Moves between states:
z115 % z543
z115 ! z580
z801 % z154
z801 ! z348
z580 % z501
z580 ! z941
z995 % z1
z995 ! z178
z771 % z287
z771 ! z801
z190 % z404
z190 ! z460
z874 % z580
z874 ! z17
z593 % z623
z593 ! z115
z991 % z411
z991 ! z460
z808 % z871
z808 ! z340
z496 % z570
z496 ! z814
z501 % z18
z501 ! z560
z661 % z976
z661 ! z661
z762 % z199
z762 ! z411
z189 % z543
z189 ! z190
z287 % z340
z287 ! z154
z164 % z871
z164 ! z55
z154 % z1
z154 ! z593
z55 % z620
z55 ! z560
z299 % z164
z299 ! z543
z348 % z593
z348 ! z771
z896 % z814
z896 ! z679
z158 % z995
z158 ! z189
z976 % z792
z976 ! z991
z785 % z460
z785 ! z80
z156 % z80
z156 ! z792
z340 % z55
z340 ! z216
z183 % z897
z183 ! z16
z807 % z785
z807 ! z661
z17 % z32
z17 ! z1
z1 % z601
z1 ! z798
z904 % z287
z904 ! z642
z899 % z835
z899 ! z620
z404 % z991
z404 ! z580
z798 % z158
z798 ! z991
z570 % z991
z570 ! z785
z620 % z299
z620 ! z874
z941 % z580
z941 ! z995
z476 % z710
z476 ! z188
z792 % z570
z792 ! z871
z199 % z93
z199 ! z842
z897 % z792
z897 ! z808
z216 % z771
z216 ! z623
z188 % z661
z188 ! z183
z814 % z785
z814 ! z156
z460 % z496
z460 ! z896
z384 % z808
z384 ! z299
z938 % z189
z938 ! z789
z679 % z156
z679 ! z384
z407 % z411
z407 ! z570
z726 % z190
z726 ! z496
z560 % z874
z560 ! z941
z344 % z789
z344 ! z199
z601 % z941
z601 ! z158
z16 % z661
z16 ! z476
z623 % z801
z623 ! z348
z842 % z907
z842 ! z726
z642 % z188
z642 ! z961
z93 % z798
z93 ! z907
z80 % z785
z80 ! z807
z907 % z762
z907 ! z407
z835 % z16
z835 ! z871
z657 % z344
z657 ! z762
z710 % z961
z710 ! z835
z411 % z842
z411 ! z991
z961 % z16
z961 ! z904
z18 % z55
z18 ! z874
z32 % z560
z32 ! z154
z789 % z190
z789 ! z93
z871 % z183
z871 ! z899
z543 % z348
z543 ! z501
z178 % z798
z178 ! z404

The rows follow the links: the fewer symbols apart two states are, the more alike their rows tend to be.

Each row is also shifted at random along 3 hidden directions that mean nothing.

Some states, each with a row of numbers:
z896: -284	212	106	-7	-45	154	135	147	8	-80	129	18	-161	-31	96	79	-245	-375	-268	-53	-85	-131	358	21	-134	110	213	51	70	88	-65	-31	120	11	21	140	38	130	-39	199	183	-226	135	160	-114	130	162	-33	202	-87	-3	255	10	179	84	-219	-108	137	29	59	141	-67	18	112	294	-165	-197
z115: 308	-101	285	124	260	-19	6	-100	-8	138	81	-3	-266	-137	134	266	-97	534	-184	-393	52	-155	448	128	-42	192	273	-281	194	88	53	-316	-491	-248	-36	-239	133	-15	-20	302	-218	-230	366	278	89	256	-177	99	-58	20	-82	269	610	-91	136	-185	-86	147	-129	58	-29	-167	-123	35	246	169	267
z874: 82	185	-34	-36	7	-112	138	-334	-58	202	49	-211	-5	-164	-130	16	-110	261	-60	97	-97	75	-503	236	373	-27	-335	-79	42	214	-146	226	-96	283	186	50	126	173	-228	-229	-201	219	-135	151	144	-283	-227	45	133	117	233	-378	-92	-151	-311	94	-141	113	62	395	57	203	133	-242	-299	190	242
z156: -1417	341	-43	-26	69	234	94	91	57	-65	188	28	-219	56	74	-55	-152	-303	-248	28	147	-99	25	-28	-401	137	0	24	28	209	-252	110	56	201	-63	29	-81	277	50	-46	-23	-296	152	-137	-54	-5	142	117	304	54	-27	40	17	61	96	-87	-31	81	107	149	-161	93	-216	3	209	70	-136
z183: -386	-120	-227	-90	165	20	-158	5	36	-228	166	257	-411	21	200	-162	-132	-11	62	-228	303	56	428	80	-512	-49	504	-197	-91	57	-24	-325	-238	-53	-284	-219	-270	-35	58	-48	-15	-90	112	-187	-84	214	104	53	74	-32	-126	49	428	197	151	-12	151	-148	-236	-240	-260	-306	-238	280	229	-504	129
z344: -831	168	-347	-10	-82	-10	-111	-75	-48	84	-122	-135	4	-59	-138	125	219	258	342	-83	228	29	-280	-307	291	-53	-420	63	37	-2	11	-166	-275	-52	-187	-126	-109	-170	227	-184	-122	23	-153	-168	-99	-326	-210	58	-88	226	-16	-10	-119	-33	-47	243	-139	101	143	167	-201	142	90	-6	-376	405	-53
z199: -741	-116	-116	-113	-205	-41	-136	22	-79	25	-159	-132	384	100	-205	-130	300	-8	351	115	-63	122	-261	-342	211	-221	-324	216	-52	-217	118	14	67	-225	89	75	37	-268	181	-170	-19	208	-182	-205	-71	-214	-149	-83	-142	17	11	-15	-462	58	-2	284	-53	-194	75	-126	-104	27	84	19	-233	326	-45
z178: 221	-371	-40	117	119	-111	5	57	261	103	-190	-58	-56	-59	119	88	42	89	-73	-54	-151	136	414	195	-52	88	404	-77	-40	-236	149	32	-17	-19	-46	9	130	-59	-85	413	170	67	67	-52	-63	135	-115	-61	-190	-309	-72	106	225	-187	-214	-40	7	-95	-275	-140	204	61	161	18	447	-114	-15
z642: 163	-162	68	90	7	-108	-114	5	22	-144	-60	151	-6	86	130	131	88	-171	277	84	-10	3	200	-231	-182	-5	404	136	-56	-103	161	-59	199	4	-22	-82	-269	-55	-87	56	218	200	98	27	-58	61	164	74	133	-196	15	75	23	187	103	42	-51	-218	-143	-144	-19	-432	-94	307	-59	-534	-145
z814: -77	254	65	-65	-6	196	138	53	61	-41	214	-35	-124	-2	87	125	-162	-359	-281	-26	-9	-144	227	-7	-99	187	76	29	105	159	-90	17	28	144	68	178	17	148	-20	125	138	-247	174	135	-58	100	177	26	202	-36	-21	162	-4	47	21	-238	-110	182	164	144	151	-42	45	7	191	-128	-219
z657: -995	-152	-78	-147	-171	-34	-182	-11	-153	-39	-117	-102	258	113	-137	-107	243	24	325	-12	-37	83	-123	-324	128	-191	-179	248	-32	-227	136	-76	-31	-292	62	16	17	-285	178	-138	-12	144	-104	-206	-50	-143	-167	-30	-123	26	30	77	-299	144	102	257	-82	-230	16	-133	-162	-109	7	74	-188	248	12
z93: 109	-200	-264	-30	-35	-48	-68	-16	16	29	-150	-108	-111	-98	36	80	129	205	177	-263	7	14	617	-158	157	24	168	-52	142	-133	161	-439	-371	-385	-89	-14	10	-356	218	230	124	-21	113	34	-275	-12	-218	-13	-235	-31	-144	334	205	13	1	-4	-22	-66	-179	-104	44	-184	199	287	144	22	-22
z941: -289	212	-310	216	87	-109	121	-271	230	272	-125	-205	-157	-215	-110	200	82	490	-53	179	161	162	-861	221	437	152	-574	-158	-19	286	-247	356	-111	605	-92	-73	-6	235	-143	-250	-226	100	-196	-117	135	-480	-313	189	32	249	113	-627	3	-532	-511	218	-87	335	268	514	-102	593	192	-445	-316	434	39
z16: -232	115	-322	3	106	-91	-49	-149	59	-47	132	197	-226	-23	82	39	54	147	225	-41	421	101	-343	-81	-207	-21	-46	-119	-95	175	-87	-43	-94	287	-296	-116	-372	96	49	-348	-162	10	-77	-236	69	-145	78	185	88	163	-32	-274	131	-102	-39	202	40	-16	46	-14	-268	-6	-142	111	-302	-260	-71
z188: 163	108	-358	29	257	-39	-101	-193	150	-64	186	186	-575	-109	259	170	-5	288	138	-280	428	-4	308	-48	-308	199	361	-302	115	220	-60	-474	-475	155	-357	-230	-486	28	68	-151	-33	-86	291	-38	-62	-2	40	323	117	97	-159	-71	601	-96	45	-35	65	56	-89	2	-257	-319	-134	408	21	-449	-93
z18: -844	-5	264	-29	-124	-103	30	-115	-165	150	20	-192	477	77	-286	-153	2	-43	87	293	-259	141	-836	71	198	-288	-442	214	-216	55	-4	567	376	215	370	117	286	134	-282	-336	-306	368	-370	-31	310	-180	-135	-68	107	-26	331	-381	-566	38	-187	317	-167	-147	98	143	-33	217	-18	-384	-419	230	292
z158: -148	-297	0	174	73	-112	-4	142	203	64	-187	-78	46	-48	60	96	166	76	-26	16	-51	138	63	150	-23	16	223	-19	-112	-266	138	182	107	31	-95	-4	176	-9	-87	330	28	8	-78	-176	-8	88	-117	-114	-200	-207	-77	11	99	-220	-246	129	-54	-4	-169	-42	155	228	159	-140	196	-14	-23
z1: -46	-431	104	130	69	-124	-4	113	203	57	-284	-40	61	19	99	-17	109	22	-46	207	-309	137	139	200	-49	67	308	110	-68	-254	127	254	286	7	79	-10	154	-18	-159	271	135	144	70	-44	-21	75	-62	-89	-101	-401	9	-30	17	-136	-247	27	31	-171	-259	-101	152	65	100	-24	311	14	17
z710: -1244	-106	-167	67	174	-60	-180	-35	50	-241	-40	261	-375	0	297	32	80	13	300	-102	320	39	329	-187	-518	39	567	-25	-76	45	29	-248	-112	40	-325	-355	-434	-52	-46	-55	19	30	183	-175	-75	83	17	168	207	-120	-55	73	370	205	150	117	-34	-164	-287	-137	-366	-464	-298	395	44	-435	12
z807: 249	105	221	-84	31	126	133	-67	8	208	289	-33	259	129	-137	-21	-84	-224	-203	50	63	24	-404	-107	-193	-29	-260	-2	15	156	31	235	88	220	182	301	6	179	-117	-260	-162	-95	6	-149	186	52	260	44	-20	11	-56	-224	-340	-229	69	-5	-22	24	384	-87	103	177	-60	-146	-64	-163	-235
z897: 181	152	-335	-146	-8	115	-8	95	-21	-178	125	218	-282	-15	18	-310	-180	-102	-110	-69	262	29	50	249	-179	-76	-72	-181	-94	136	-192	-129	-87	76	-238	-31	-145	107	57	-163	-18	-122	-140	-173	6	50	84	-98	53	202	-53	-68	182	83	35	-56	270	48	-23	-49	-140	74	-42	-1	37	-155	138
z404: -77	-404	125	60	147	-60	-6	25	201	199	-46	-129	30	-94	154	111	-3	35	-158	-199	-116	140	524	151	-167	51	447	-63	-19	-207	228	-41	-160	-142	36	58	276	-74	-88	446	63	28	97	-11	21	280	-115	-124	-275	-322	-110	214	235	-163	-160	-9	-64	-131	-258	-214	235	-13	169	21	474	-152	-7
z726: -1168	-71	169	-68	-179	106	-47	214	-56	15	-53	-201	378	149	-40	69	109	-399	40	63	-117	51	70	-376	-2	-131	9	276	-47	-220	142	121	237	-179	167	159	153	-176	135	140	102	-48	-56	-171	-75	-18	46	-133	-39	-157	-28	309	-479	171	132	120	-207	-164	99	-176	112	-40	63	35	86	146	-316
z570: 551	78	-25	-162	-28	236	144	-21	76	64	220	-35	-23	3	-6	-135	-186	-323	-382	-52	-184	-13	360	67	-183	133	28	-49	200	63	-54	-115	-116	-73	209	326	51	-41	91	20	136	-189	213	18	-151	100	161	0	-75	-98	-174	39	-73	-91	40	-306	123	-45	113	-94	185	-42	77	128	434	-154	-220
z798: -569	-162	-260	130	88	-69	-28	19	309	57	-283	-76	-146	-78	74	69	198	212	19	-14	16	213	67	115	43	136	45	-57	-56	-133	27	88	-50	102	-217	-96	50	-45	42	160	103	-6	4	-239	-138	-79	-213	2	-147	-154	-86	-91	147	-296	-278	77	44	48	-92	28	13	247	152	-15	185	215	-49
z808: -227	430	-611	-106	113	134	18	27	-6	-299	66	182	-794	-235	195	-105	-265	122	-175	-267	392	-107	357	339	-64	171	5	-313	79	319	-377	-492	-409	39	-443	-331	-288	126	218	-37	33	-276	84	92	-232	-80	-96	79	231	355	-32	2	677	163	26	-223	208	310	-159	257	-296	64	-32	129	87	37	247

Where do the symbols, taken in turn from left to right, take each start?
Answer with the state's name.
-975	238	56	26	32	189	137	87	115	29	100	-88	-7	9	10	111	-67	-333	-199	-1	84	-55	-28	-151	-186	93	-35	60	35	96	-112	140	110	164	1	145	40	112	29	50	41	-272	112	-92	-68	-39	156	16	119	-28	-77	94	-168	-29	-3	-35	-165	143	171	103	36	145	-15	-66	153	82	-289
! ! !: z384
101	-217	308	-30	187	-51	38	-182	-58	150	161	-199	-128	-137	62	87	-272	221	-148	-244	-204	-10	509	203	-27	0	431	-154	110	97	130	-188	-305	-198	269	-75	211	-34	-243	261	-129	121	201	399	117	255	-190	55	-16	-175	117	209	387	60	-13	-94	-182	-70	-287	76	118	-337	-42	55	238	-207	376
% % ! ! !: z995
-130	11	241	116	-78	-60	-104	151	-83	-265	-339	234	206	196	1	-31	268	-76	163	373	-207	-188	-216	-154	89	64	-20	315	-14	-164	31	233	489	-56	39	-110	-40	9	29	-74	210	86	51	33	-54	-44	138	8	246	-74	101	17	-199	156	130	-78	112	-57	17	9	-131	-66	-161	9	-167	226	-45
% % % %: z299
669	178	-283	-110	132	124	73	-186	116	131	289	94	-189	8	-26	-75	-61	148	-212	-87	321	96	-266	143	-134	128	-302	-322	137	261	-143	-136	-357	249	-142	136	-167	127	84	-296	-189	-187	50	-236	-23	-38	68	138	-135	176	-172	-356	135	-353	-87	-27	261	117	254	35	-107	225	42	-31	2	-39	-116
% %: z570
1200	26	-187	-156	-288	-30	-12	-154	-78	149	-89	-201	435	-9	-293	-139	157	9	192	84	-177	86	-301	-183	550	-180	-604	151	42	-112	80	-21	-50	-144	216	274	23	-259	142	-250	39	218	-279	42	-68	-294	-102	-75	-270	153	9	-141	-528	-99	-81	114	93	-55	246	-31	133	137	375	-4	-350	192	-96
% %: z93
-1033	55	-199	-184	0	28	-123	142	-122	-205	65	191	-96	89	22	-397	-144	-187	85	35	206	121	-170	155	-370	-240	2	-48	-258	22	-129	116	113	35	-178	-138	-75	90	46	-217	-117	-33	-240	-307	73	46	84	-146	113	138	64	-125	-52	234	77	202	123	-108	-138	-112	-234	41	-151	-32	-83	-89	298
% % !: z808
-669	-417	337	81	-22	-16	-136	342	-110	25	-36	-88	305	60	84	145	29	-126	198	-223	-28	53	446	-247	-301	-257	552	147	-214	-442	360	-11	122	-410	-32	-90	298	-251	-28	516	-45	-35	-92	-37	103	388	60	-297	-253	-277	-91	556	-11	282	221	188	-288	-204	-262	-378	202	-241	-37	40	155	-200	30
! ! %: z798
1204	296	-70	-27	-26	30	24	32	-103	-269	-139	158	-402	-184	98	-7	-150	114	-131	-39	-17	-343	348	210	275	147	-25	-105	144	74	-174	-289	-156	-127	-95	-161	-117	11	118	58	239	-38	205	456	-140	-32	-34	62	212	231	77	109	365	173	117	-386	212	249	-93	248	-65	-88	17	112	-7	122	200
% ! ! !: z995
345	206	46	114	188	-9	55	-92	-70	147	151	-32	-304	-246	22	337	-109	531	-102	-389	251	-169	167	148	198	177	-29	-347	158	201	-37	-354	-552	-77	-132	-278	106	49	41	175	-304	-223	129	267	134	98	-239	102	-19	284	-72	141	576	-72	47	-106	-140	371	-8	264	-14	74	-1	-136	-41	257	240
% ! %: z287
-67	-116	-18	73	-107	-52	-70	127	-24	95	-13	-189	264	-51	-48	237	127	8	214	-159	92	48	157	-249	166	-145	3	86	-72	-174	236	-138	-35	-224	-24	-42	168	-237	86	249	-79	7	-175	-4	31	28	-64	-173	-285	4	-55	343	-101	109	20	200	-230	4	-15	-164	138	-18	156	-6	-158	-4	-93
% % ! %: z501
1403	112	-125	154	46	-73	96	9	73	235	95	-188	-119	-289	47	474	-51	294	-46	-352	233	-60	270	77	362	79	39	-314	98	22	69	-321	-399	-22	-231	-46	148	-1	-3	396	-52	-155	-76	261	21	55	-97	-62	-260	162	-105	221	425	-176	-148	-76	-196	371	58	102	325	190	341	-125	-62	-95	-79
% ! %: z18
186	537	-338	15	52	217	246	-114	219	94	209	-99	-482	-223	110	291	-154	-32	-343	-257	228	-126	221	35	143	381	-205	-192	300	362	-257	-312	-383	290	-117	87	-166	154	112	39	113	-375	270	189	-241	-189	-7	223	168	219	-153	40	267	-156	-72	-325	-34	413	275	361	55	114	157	91	170	85	-343
% % ! !: z896
310	-146	289	138	128	-20	-2	54	54	-114	-264	178	-67	86	117	88	155	239	-82	85	-260	-188	241	44	76	283	250	26	119	-129	37	-56	117	-208	34	-125	-10	-106	28	140	167	-38	394	186	-92	89	-65	136	70	-143	-15	178	241	-29	81	-275	136	-9	-140	19	-64	-102	-162	84	230	291	29
% ! %: z158
